Each row has a name. After each piece below comes the name of the row it's from, unless a question asks for something else. Each question is about the rows just above it.

Columns, left to right: E W P X
[127  99 130  70] -> Q557
[129 149 141 160] -> Q679
[143 102 160 108] -> Q234
[134 103 120 134] -> Q818
[132 141 160 149] -> Q538
[143 102  97  88] -> Q485
[174 101  80 115] -> Q445
[ 83 173 142 121] -> Q73
find: [143 102  97  88] -> Q485
[141 160 120 160  97] is in which column, read top down? -> P
find: [174 101] -> Q445
Which row holds [149 141 160]? -> Q679
Which column holds [102 103 141 102 101 173] top down? -> W

Columns, left to right: V K U F
[ 81  78 163 103] : Q441
[ 82  74 161 130] : Q859
[123  71 160 100] : Q730
[143 119  91 116] : Q322
[ 74  83 144 141] : Q734
[ 76 100 147 149] : Q973
[ 81  78 159 133] : Q58
[131  75 115  96] : Q492
find: [ 81  78 159] -> Q58
Which column holds [161 160] top down? -> U

Columns, left to right: L Y R G
[104 124 106  99]  Q883
[ 69 129 144  95]  Q435
[162 118 129 131]  Q458
[162 118 104  91]  Q192
[118 162 155 149]  Q280
Which column holds this, read top down? [129 104 155] -> R
find: [162 118 104  91] -> Q192
find: [118 162] -> Q280
The row with [162 155 149] is -> Q280
find: [162 118 129 131] -> Q458
find: [129 144] -> Q435

Columns, left to right: T N H D J Q C B A Z
[122 161 127 134 124 143 145  85 126 139] = Q822
[155 114 105 128  94 187 128  94 148 141] = Q417
[127 136 119 131  87 141 184 166 120 122] = Q312
[115 145  85 161 127 134 124 143 110 147] = Q701
find: [122 161 127 134 124 143 145  85 126 139] -> Q822
The row with [145  85 161 127 134 124 143] is -> Q701
Where do [ 94 187 128  94 148] appear? -> Q417

Columns, left to right: Fibad Zuba moki kir nad Nefo sok
[144  95  85 146 123  80 175] = Q574
[ 96 111 110  85 158 157 104] = Q229
[ 85  96 144  90  88 159 146] = Q799
[106 124 173 173 107  89 153] = Q986
[177 129 159 119 112 128 174] = Q768
[141 120 104 106 112 155 100] = Q750
[ 98  78  92 160  91  94 129] = Q339
[142 152 142 106 101 146 165] = Q321
[175  89 150 130  91 166 127] = Q391
[129 105 165 167 101 172 146] = Q882
The row with [159 119 112 128] is -> Q768
Which column holds this, read top down? [173 119] -> kir
[129 105 165 167 101 172] is in which row? -> Q882
Which column holds this, read top down? [ 95 111  96 124 129 120  78] -> Zuba
Which column holds this, read top down? [107 112] -> nad
Which column holds this, read top down? [119 106 160] -> kir
[100 129] is in which column, read top down? -> sok

Columns, left to right: Loful lodo Kufub buk
[154  83 150 139] = Q459
[136 107 135 131] = Q854
[136 107 146 126] = Q160
[123 144 135 131] = Q660
[125 110 130 126] = Q157
[136 107 144 126] = Q782
find: [107 144] -> Q782
[107 144] is in which column, read top down? -> lodo
Which row holds [136 107 135 131]? -> Q854

Columns, left to right: lenos Vukef sabe Vapu tuz lekur pake Ladu
[170 160 116  88 116 138 171 136] : Q270
[138 116 171 116  88 170 160  82] : Q860
[138 171 136 106  82 101 150 141] : Q33
find: [ 88 116] -> Q270
find: [170 160 116  88 116 138 171] -> Q270
find: [170 160 116  88 116 138 171 136] -> Q270

Columns, left to right: Sevog vek Zuza veg pamu kun
[132 122 139 121 121 126]  Q934
[135 124 113 117  99 109]  Q70
[128 125 128 123 120 122]  Q367
[109 146 134 158 186 161]  Q788
[113 124 117 135 139 133]  Q266
Which row holds [121 121]? -> Q934
The row with [117 135 139 133] is -> Q266
Which column holds [113 128 134] top down? -> Zuza
The row with [135 124 113 117] is -> Q70
Which column holds this, read top down? [186 139] -> pamu

Columns, left to right: pizu Sekug zin rade
[141 126 158 186]  Q415
[141 126 158 158]  Q330
[145 112 125 125]  Q381
Which column holds [126 126] top down? -> Sekug
Where do [141 126 158 186] appear? -> Q415
Which row holds [141 126 158 158]? -> Q330
Which column holds this, read top down? [141 145] -> pizu
Which column holds this, read top down? [186 158] -> rade

Columns, left to right: fav mivik Fafil Vola pif nirab
[143  76 152 133 150 144] : Q356
[144 133 100 123 105 151] : Q334
[152 179 138 114 137 156] : Q309
[169  77 150 123 147 164] : Q65
[154 141 108 116 110 158] : Q86
[152 179 138 114 137 131] : Q852
find: [138 114 137 131] -> Q852
[143 144 152 169] is in which column, read top down? -> fav
[ 76 133] is in which column, read top down? -> mivik
[156 164] is in which column, read top down? -> nirab
The row with [152 179 138 114 137 131] is -> Q852
[ 76 152] is in which row? -> Q356
Which column holds this, read top down? [123 116] -> Vola

Columns, left to right: folan tizu koza guk Naba malet
[148 117  81 114  99 165]  Q188
[150 104 125 146 107  95]  Q805
[108 140 105 117 140 128]  Q17
[ 91 137 156  89 144 157]  Q581
[108 140 105 117 140 103]  Q490
[146 117] is in which column, read top down? -> guk
find: [117 140 128] -> Q17
Where do [117  81] appear? -> Q188
Which column holds this, read top down? [148 150] -> folan
Which column holds [ 89 117] top down? -> guk
find: [117  81 114] -> Q188
Which row holds [117 140 103]? -> Q490

Columns, left to right: toled Nesu Manip lik bave redif
[110 144 150 174  89  71] = Q823
[109 135 145 110 145 150] = Q537
[118 132 136 119 138 140] = Q105
Which column holds this, read top down? [144 135] -> Nesu
Which column holds [135 132] top down? -> Nesu
find: [136 119] -> Q105
find: [110 145 150] -> Q537

Columns, left to right: nuto ves lozip kivil Fibuk beli
[168  73  81  92  88  81]  Q162
[112 150 169 128 141 136]  Q756
[169  93  82 107  80  97]  Q265
[168  73  81  92  74 129]  Q641
[168  73 166 171 168 182]  Q27
[ 86 182 162 168  96 160]  Q598
[175  87  73 141 128  99]  Q791
[151  93 102 108  86  96]  Q288
[ 68 175 151 155 142 180]  Q176
Which column holds this, read top down? [ 81 136  97 129 182 160  99] -> beli
find: [128 141] -> Q756
Which column holds [136  97 129 182 160  99  96 180] top down? -> beli
The row with [142 180] is -> Q176
Where do [168  73  81  92  88  81] appear? -> Q162
find: [112 150] -> Q756

Columns, left to right: tebo Zefe lafe lel Vip
[131 116 150  91 114]  Q297
[128 129 110 166 132]  Q83
[137 124 145  94 126]  Q751
[110 129 128 166 129]  Q508
[136 167 123 168 129]  Q249
[132 120 134 167 116]  Q81
[131 141 138 102 141]  Q584
[134 133 126 179 130]  Q682
Where do [134 167] appear? -> Q81
Where do [128 129 110 166] appear? -> Q83
find: [110 166 132] -> Q83
Which row holds [132 120]? -> Q81
find: [131 141 138 102] -> Q584
[129 110 166 132] is in which row? -> Q83

Columns, left to right: fopov gol Zale num Lobi vef gazo nuzev
[131 146 126 125 161 148 105 137] = Q66
[105 143 138 133 112 144  91 137] = Q807
[140 140 127 142 155 143 120 126] = Q717
[154 135 130 128 138 148 120 130] = Q845
[111 127 119 151 133 153 147 103] = Q699
[137 115 112 133 144  91 138 137] = Q225
[156 138  75 129 102 147 126 149] = Q471
[131 146 126 125 161 148 105] is in which row? -> Q66
Which column holds [133 144] top down? -> Lobi
[128 151] is in which column, read top down? -> num
[138 133 112 144  91 137] is in which row? -> Q807
Which column holds [ 91 120] top down? -> gazo
[151 133] is in which row? -> Q699

Columns, left to right: Telu subif let dit soz gaki nuv Mik Votu zula
[146 113 115 126 139 128 127 123 127 119] : Q910
[ 90 138 152 133 107 126 133 150 129 123] : Q389
[127 113 128 115 123 126 146 139 127 132] : Q80
[120 148 141 132 117 126 130 124 127 147] : Q346
[106 145 146 134 110 127 134 131 126 145] : Q503
[101 136 146 132 112 127 131 143 129 128] : Q384
[133 104 118 124 137 126 122 142 130  92] : Q420
[112 159 146 137 109 128 139 116 125 170] : Q580
[ 69 146 164 137  93 127 139 157 129 132] : Q721
[110 138 141 132 115 127 131 136 128 133] : Q163
[ 95 128 147 133 110 127 134 149 128 119] : Q207
Which column holds this, read top down? [107 123 117 110 112 137 109  93 115] -> soz
[146 113 115 126 139 128 127 123 127] is in which row? -> Q910
Which column holds this, read top down? [131 143 142 116 157] -> Mik

Columns, left to right: tus tuve Vit sodut voge Sur tufop nipu
[103 104 168 158 108 134  84 109] -> Q477
[118 149 117  89  76 117 156  84] -> Q665
[112 117 153 137  88 130  74  97] -> Q12
[140 122 120 147 182 135 156 176] -> Q540
[167 148  83  97 123 131  74 112] -> Q412
[136 124 121 143 179 133 169 172] -> Q135
[118 149 117  89  76 117  85 134] -> Q632
Which column holds [168 117 153 120  83] top down? -> Vit
Which column holds [ 97 176] top down? -> nipu

Columns, left to right: Torot Ruv Zela Vuf
[119 118 124 152] = Q808
[174 155 139 152] = Q222
[119 118 141 152] = Q875
find: [174 155 139 152] -> Q222
find: [174 155] -> Q222
[118 124] is in which row? -> Q808
find: [119 118 124 152] -> Q808

Columns, left to right: Funon nuga mebi Losug gosev tubop vilo
[145 147 115 113 120 150 121] -> Q300
[143 138 110 116 126 142 110] -> Q911
[140 151 107 102 105 156 113] -> Q783
[153 167  95  90 103 173 110] -> Q855
[144 154 110 103 112 151 119] -> Q502
[135 135 116 116 124 132 120] -> Q215
[143 138 110 118 122 146 117] -> Q292
[147 138 103 104 118 139 110] -> Q857
[134 138 114 123 130 136 119] -> Q365
[138 137 117 118 132 138 113] -> Q450
Which column holds [142 156 173 151 132 146 139 136] top down? -> tubop
Which row holds [117 118 132 138]? -> Q450
[142 156 173 151] is in which column, read top down? -> tubop
[167  95] is in which row? -> Q855
[ 95 110 116] is in which column, read top down? -> mebi

Columns, left to right: suf fosa Vomad zat pazog
[120 127 117 145 111] = Q984
[115 126 146 114 154] = Q256
[ 85 128 136 106 125] = Q746
[108 129 118 117 132] = Q917
Which column holds [126 128 129] top down? -> fosa
find: [120 127 117 145] -> Q984
Which column holds [145 114 106] top down? -> zat
Which row holds [136 106 125]? -> Q746

Columns, left to right: gotab dov reluz Vel Ruzef kugu Bami rudub Vumib Sotuf
[135 132 128 142 114 144 128  99 128 128] = Q487
[130 144 112 153 104 142 128 106 146  78] = Q19
[114 120 145 104 128 128 150 151 123 149] = Q489
[136 107 122 109 153 113 160 128 128 154] = Q913
[144 142 128] is in which column, read top down? -> kugu
find: [142 114] -> Q487
[150 160] is in which column, read top down? -> Bami
[128 128 150] is in which column, read top down? -> Bami
Which column holds this, read top down? [128 150] -> Bami
Which column holds [128 146] top down? -> Vumib
Which column holds [142 128] top down? -> kugu

Columns, left to right: valag bidu gim zikad
[138  79 135 128]  Q271
[126 181 132 122]  Q273
[130  77 128 133]  Q469
[130  77 137 126]  Q669
[131  81 131 132]  Q573
[136  84 127 126]  Q37
[130  99 125 131]  Q990
[123 161 127 127]  Q961
[129  85 123 131]  Q798
[128 124 126 127]  Q180
[125  96 122 132]  Q688
[126 182 128 122]  Q590
find: [127 126] -> Q37
Which column holds [128 137 131 127 125 127] top down? -> gim

Columns, left to right: veko Bibu suzum Zum vir fede vemu
[130 133 137 136 116 128 111]  Q715
[110 124 144 114 134 123 160]  Q425
[119 137 133 137 136 116 128]  Q837
[124 137 130 143 146 124 140]  Q919
[114 126 134 159 126 109 132]  Q602
[130 133 150  96 113  68 128]  Q52
[146 126] is in which column, read top down? -> vir
find: [137 133 137 136 116 128] -> Q837
find: [130 133 150  96 113  68 128] -> Q52

Columns, left to right: Pezo Mili Boruv Sepam lon Vezi
[106  79  86 107 152 115] -> Q775
[185  82  93 128 172  72] -> Q801
[185  82  93  91 181 104] -> Q452
[142 100  73  78 139 132] -> Q118
[178  86  86 107 152 115] -> Q114
[152  85  78  78 153 110] -> Q385
[167  88  88  96 171  71] -> Q131
[160  83  75  99 178  85] -> Q621
[154  79  80  93 173 107] -> Q29
[169  79  86 107 152 115] -> Q567
[178  85] is in which row? -> Q621
[152 172] is in which column, read top down? -> lon

Columns, left to right: Zupo topum maz ved
[141 172 118 115]  Q832
[141 172 141 109]  Q447
[171 115 118 172]  Q291
find: [172 118] -> Q832
[172 172] is in which column, read top down? -> topum
Which column holds this, read top down? [141 141] -> Zupo
Which row holds [115 118 172]? -> Q291
find: [172 118 115] -> Q832

Columns, left to right: tobo roro bisoz Ziror zik Nazok
[119 119 177 104 144 119] = Q32
[111 117 165  95 174 126] = Q49
[119 119 177 104 144 132] = Q539
[106 116 115  91 168 140] = Q652
[117 123 107 113 155 139] = Q511
[106 113 161  84 176 135] = Q97
[106 113 161  84 174 128] = Q635
[108 118 139  96 187 134] = Q295
[128 126 152 122 124 122] = Q282
[110 120 120 102 176 138] = Q379
[110 120 120 104 142 139] = Q341
Where do [117 165  95 174 126] appear? -> Q49
[144 168 155] is in which column, read top down? -> zik

Columns, left to right: Girel Zuk mugov fises konom
[128 133 120 134 140] -> Q443
[134 142 111 148 153] -> Q14
[132 130 131 133 125] -> Q433
[134 142 117 148 153] -> Q654
[151 133 120 134 140] -> Q565
[143 145 116 158 146] -> Q592
[170 141 160 174  84] -> Q733
Which column holds this, read top down? [148 134] -> fises
Which column holds [133 142 130 142] top down? -> Zuk
Where do [134 142 117 148 153] appear? -> Q654

Columns, left to right: Vut detiv Piz kota bop lanip
[124 106  74 133  73 133]  Q467
[142 112 124 109  74 133]  Q59
[123 112  92 139  74 124]  Q304
find: [109  74] -> Q59
find: [124 109  74] -> Q59
[74 74] is in which column, read top down? -> bop
Which column holds this, read top down? [109 139] -> kota
Which column holds this, read top down? [ 74 124] -> Piz

Columns, left to right: Zarub kab kosi Zetiz mani nefan vuz zof viriv
[128 126 116 128 132 129 129 128 147] -> Q728
[123 123 105 126 133 125 129 126 142] -> Q689
[120 123 136 129 129 133 123 131 132] -> Q60
[135 126  93 127 134 128 117 127 143] -> Q8
[111 126 180 131 120 126 140 129 120] -> Q974
Which column holds [125 133] top down? -> nefan
Which column holds [132 133] top down? -> mani

Columns, left to right: radul sisu mogi tuf
[126 108 138 126] = Q316
[131 130 133 122] = Q358
[133 183 128 118] = Q644
[126 108 138 128] = Q72
[127 138 134 119] = Q488
[129 134 120 113] = Q948
[115 138 127 120] = Q25
[138 127 145 126] = Q993
[129 128 120 113] = Q223
Where do [138 126] appear? -> Q316
find: [127 138 134] -> Q488
[183 108 138 134 138 127 128] is in which column, read top down? -> sisu
[108 130 183 108] is in which column, read top down? -> sisu
Which column holds this, read top down? [134 120 127 145] -> mogi

